Here is a tiny trained network, its code and every weight. The questions are about switching its units off for an input and a target symbol, where a switched-off unit gives its printed mean instead of its output.

import numpy as np


def w(rows, s, z=0):
    codes = np.array(rows[::2]) - 128.0
    scale = np.full(codes.shape[1], s)
    scale[-1] = z or s
    return codes * scale


def f(y):
    return np.maximum(y, 0)


def softmax(a):
    e = np.exp(a - a.max(-1, keepdims=True))
    return e / e.sum(-1, keepdims=True)


def log_softmax(a):
    a = a - a.max(-1, keepdims=True)
    return a - np.log(np.exp(a).sum(-1, keepdims=True))


def net(x, mask):
    ids = ['ΓΔΘΞβεζηλμπστψω'.index(c) for c in x.split()]
    T = len(ids)
    res = E[ids] + P[:T]
    u = 0
    for l in range(2):
        q, k, v = (res @ M[l].T for M in (Q, K, V))
        z = softmax(np.where(np.tri(T) > 0, q @ k.T / 3**0.5, -1e9)) @ v
        res = res + np.where(mask[u], z, O[l][:, -1]) @ O[l][:, :-1]
        u += 1
        y = f(res @ A[l][:, :-1].T + A[l][:, -1])
        res = res + np.where(mask[u : u + 12], y, B[l][:, -1]) @ B[l][:, :-1]
        u += 12
    return log_softmax(res[-1] @ U[:, :-1].T + U[:, -1])


Q, K, V, O, A, B = {}, {}, {}, {}, {}, {}
E = w([
[125,203,79,86,10,160,153],'Γ',
[168,74,88,153,123,62,62],'Δ',
[119,117,85,131,89,155,8],'Θ',
[47,82,95,132,157,118,137],'Ξ',
[116,143,194,114,157,251,60],'β',
[101,151,64,65,178,182,167],'ε',
[68,174,155,181,154,194,49],'ζ',
[140,27,173,153,193,152,78],'η',
[140,96,183,101,220,171,61],'λ',
[92,106,87,178,71,223,114],'μ',
[80,80,217,85,54,163,111],'π',
[139,9,148,158,109,109,16],'σ',
[247,138,88,58,139,111,123],'τ',
[40,97,161,80,107,56,136],'ψ',
[87,226,100,81,147,44,96],'ω',
],0.013)
P = w([
[92,40,255,40,74,115,63],'0',
[98,74,198,60,95,114,72],'1',
[99,83,162,86,111,128,76],'2',
[98,91,135,82,129,137,77],'3',
[93,108,119,85,136,149,87],'4',
[98,124,106,79,135,152,66],'5',
[98,122,89,93,149,148,67],'6',
[110,138,86,88,144,156,72],'7',
[108,139,62,101,153,167,56],'8',
[94,157,64,78,153,181,79],'9',
[105,161,46,94,161,174,69],'10',
[108,161,53,103,158,179,52],'11',
],0.0046)
Q[0] = w([
[75,74,61,113,137,138,2],'0.h1',
[154,162,205,208,147,97,231],'0.h1',
[96,101,148,69,95,110,60],'0.h1',
],0.0065)
K[0] = w([
[200,194,154,10,91,132,212],'0.h1',
[69,2,188,228,80,187,67],'0.h1',
[129,115,61,84,165,161,175],'0.h1',
],0.0066)
V[0] = w([
[154,131,114,116,156,152,152],'0.h1',
[140,169,79,62,111,100,173],'0.h1',
[186,253,58,20,159,117,170],'0.h1',
],0.0048)
O[0] = w([
[109,149,135,118,172,160,166,97],'0.h1',
[122,168,20,94,207,156,81,192],'0.h1',
[104,203,3,126,205,206,93,254],'0.h1',
],0.005,0.0017)
A[0] = w([
[173,168,56,186,74,174,139,71],'0.n1',
[69,155,75,190,134,167,127,4],'0.n2',
[65,55,78,159,91,108,88,104],'0.n3',
[139,124,131,133,130,124,150,65],'0.n4',
[125,54,150,131,121,200,15,107],'0.n5',
[104,125,123,57,6,70,112,184],'0.n6',
[134,144,90,161,220,67,137,112],'0.n7',
[115,143,184,52,133,94,162,193],'0.n8',
[141,164,93,172,79,124,135,148],'0.n9',
[111,23,137,236,70,165,252,70],'0.n10',
[104,72,127,145,129,7,145,134],'0.n11',
[44,116,147,73,185,167,253,177],'0.n12',
],0.0057,0.0028)
B[0] = w([
[107,173,147,70,150,118,206,150],'0.n1',
[198,160,114,175,164,22,188,150],'0.n2',
[161,103,174,135,139,169,61,198],'0.n3',
[131,161,104,159,140,143,112,128],'0.n4',
[162,137,167,233,207,193,81,255],'0.n5',
[59,158,87,130,5,125,15,194],'0.n6',
[99,202,115,162,126,204,123,155],'0.n7',
[64,77,166,103,169,85,137,155],'0.n8',
[103,122,137,108,130,182,186,143],'0.n9',
[6,65,153,130,68,128,172,140],'0.n10',
[136,22,9,143,128,35,38,158],'0.n11',
[20,52,69,80,140,198,3,163],'0.n12',
],0.0048,0.006)
Q[1] = w([
[97,126,140,134,117,117,118],'1.h1',
[145,109,159,144,117,93,175],'1.h1',
[78,136,75,143,161,195,5],'1.h1',
],0.015)
K[1] = w([
[99,153,152,84,112,116,137],'1.h1',
[115,55,200,108,101,112,81],'1.h1',
[165,241,5,83,164,122,201],'1.h1',
],0.011)
V[1] = w([
[44,135,152,167,254,74,96],'1.h1',
[86,79,42,86,143,179,170],'1.h1',
[11,237,107,144,70,106,124],'1.h1',
],0.0059)
O[1] = w([
[54,153,160,139,184,64,61,174],'1.h1',
[47,2,79,150,129,146,152,203],'1.h1',
[113,168,157,242,102,106,156,254],'1.h1',
],0.0077,0.0057)
A[1] = w([
[90,180,188,68,117,121,137,169],'1.n1',
[128,108,129,75,101,56,82,148],'1.n2',
[189,139,113,178,159,138,117,61],'1.n3',
[172,141,125,162,192,176,123,82],'1.n4',
[181,110,80,108,90,1,115,98],'1.n5',
[177,175,179,141,90,152,117,4],'1.n6',
[147,152,121,136,69,147,202,114],'1.n7',
[73,162,69,94,134,133,156,85],'1.n8',
[152,199,155,152,107,102,140,28],'1.n9',
[96,150,97,165,106,149,141,168],'1.n10',
[141,69,113,125,96,149,119,150],'1.n11',
[190,97,130,146,197,112,106,122],'1.n12',
],0.0087,0.0029)
B[1] = w([
[109,157,176,79,107,170,208,168],'1.n1',
[147,152,64,133,112,64,168,218],'1.n2',
[130,183,169,83,65,86,141,181],'1.n3',
[119,152,136,42,107,79,193,210],'1.n4',
[169,254,94,173,245,171,217,178],'1.n5',
[114,220,51,123,214,205,71,157],'1.n6',
[128,116,182,80,175,69,128,154],'1.n7',
[222,110,177,119,109,115,113,209],'1.n8',
[128,56,97,109,172,161,137,154],'1.n9',
[175,101,171,170,111,94,170,253],'1.n10',
[184,72,97,91,104,184,142,232],'1.n11',
[165,116,194,90,116,69,172,212],'1.n12',
],0.0067,0.0051)
U = w([
[114,145,138,81,2,109,184,137],'Γ',
[210,100,75,179,118,57,93,79],'Δ',
[146,181,54,158,62,175,9,62],'Θ',
[55,60,59,168,185,155,126,172],'Ξ',
[122,179,172,123,170,215,133,72],'β',
[127,130,50,24,153,186,148,252],'ε',
[69,197,180,224,153,88,118,223],'ζ',
[157,88,213,116,169,90,171,95],'η',
[130,145,199,76,180,138,141,106],'λ',
[169,126,121,216,40,186,235,226],'μ',
[74,117,165,118,29,160,129,69],'π',
[199,71,185,151,108,84,82,14],'σ',
[203,158,66,91,170,101,155,92],'τ',
[58,118,68,84,60,40,123,35],'ψ',
[60,209,91,98,113,75,165,176],'ω',
],0.0058,0.0026)

Each question gives the input, a string of symbols that net reads in full, and the target symbol t.
The units are the heads (3 rows each of Q, K, V and O) and the neurons (one row each of A and B). Each row of codes is followed by its name. A weight is (code - 128) times the scale printed after its matrix; where a second scale follows, it is the last column's (O, A, B and U).
mask holds one flag per unit, layer by layer, with each layer's heads first. A switched-off unit (its flag False) gives its mean, the last column of its rows in O or B, instead of its output. The means were averaged over made-up inputs and are rounded, as every weight is.
A unit's drop is (log p(t) with every unit on - log p(t) with that unit switched off) / (log p(t) with every unit on - log p(t) with every unit switched off).
The circuit of an input: a set's keep is (log p(t) with only the set's units on - log p(t) with every unit switched off) / (log p(t) with every unit on - log p(t) with every unit switched off). Starting from the 12 units with the biggest drops (on a tie, the unit counted first), units are removed one at a time, each time the one whose removal leaves the highest keep (on an exact tie, the one counted first), for as long as the keep stays at least 0.8.
circuit, biggest first: the units of the circuit, biggest drop first
top k neurons: the k neurons with the biggest drops, biggest first
k most important neurons of layer l: the k neurons of layer l with the biggest drops, biggest first
drop when u is switched off: that unit's drop, to one decimal
input π Δ λ Θ Θ ω σ Θ, target ζ: circuit, biggest first	1.h1, 1.n11
input η Ξ τ η ε Θ ε σ, target Ξ: most important neuron of layer 1	1.n8
input ε Θ Ξ ε ψ η σ ω ζ Θ Θ μ, target ζ: circuit, biggest first	1.h1, 0.n12, 1.n11
input ε Θ τ ω β, target ζ: 3 most important neurons of layer 0	0.n7, 0.n5, 0.n3
input Δ Θ ω μ ε Ξ, target Ξ: circuit, biggest first	1.h1, 0.n12, 0.h1
input β Δ μ Θ ω Θ Γ τ Δ λ, target ε: circuit, biggest first	1.h1, 0.h1
input ε ω ε Ξ, target Ξ: 2 most important neurons of layer 0	0.n12, 0.n6
input Δ σ Γ ε Δ Δ ψ η Δ Θ, target Ξ: circuit, biggest first	1.h1, 0.h1, 0.n12
input Δ Ξ Ξ Γ Γ Θ Δ Γ Δ ε β, target Ξ: circuit, biggest first	1.h1, 0.h1
input η β Θ, target Θ: top 2 neurons	0.n6, 1.n6
input ω ζ Ξ Γ Θ λ Δ Δ ψ η β, target μ: circuit, biggest first	1.h1, 0.n6
input ω π ε σ ψ Ξ Θ ε, target Ξ: circuit, biggest first	1.h1, 0.n12
input τ Δ Θ Ξ ω Θ σ Δ ψ π Ξ, target ζ: top 2 neurons	1.n11, 0.n7
input Δ Ξ η Ξ Θ Δ ω Γ β, target μ: top neuron	0.n1
input β ω π Γ Ξ ω η, target ζ: 2 most important neurons of layer 0	0.n7, 0.n6
input Δ Θ Δ, target τ: top 3 neurons	1.n5, 0.n11, 1.n2
input Ξ Ξ τ β, target ε: 2 most important neurons of layer 1	1.n4, 1.n10
input Δ π Θ Δ ε Δ ω Δ Γ Θ η, target μ: top 3 neurons	0.n1, 0.n5, 0.n8
input σ ζ η ω Θ σ, target ζ: 2 most important neurons of layer 1	1.n11, 1.n8
input Θ Γ ω π μ Γ σ Θ Θ ε, target Ξ: top 2 neurons	0.n12, 0.n6
input Ξ η τ, target ε: circuit, biggest first	1.h1
input π Γ ω Γ μ π, target μ: drop when 0.n1 is switched off	0.2
input σ Θ Ξ Θ ω π, target ζ: drop when 1.n11 is switched off	0.2
input ψ π ω Γ σ τ, target ε: drop when 0.n6 is switched off	0.1
input Θ Ξ ω β π Θ ε ψ Ξ Θ σ π, target Ξ: drop when 1.h1 is switched off	0.7
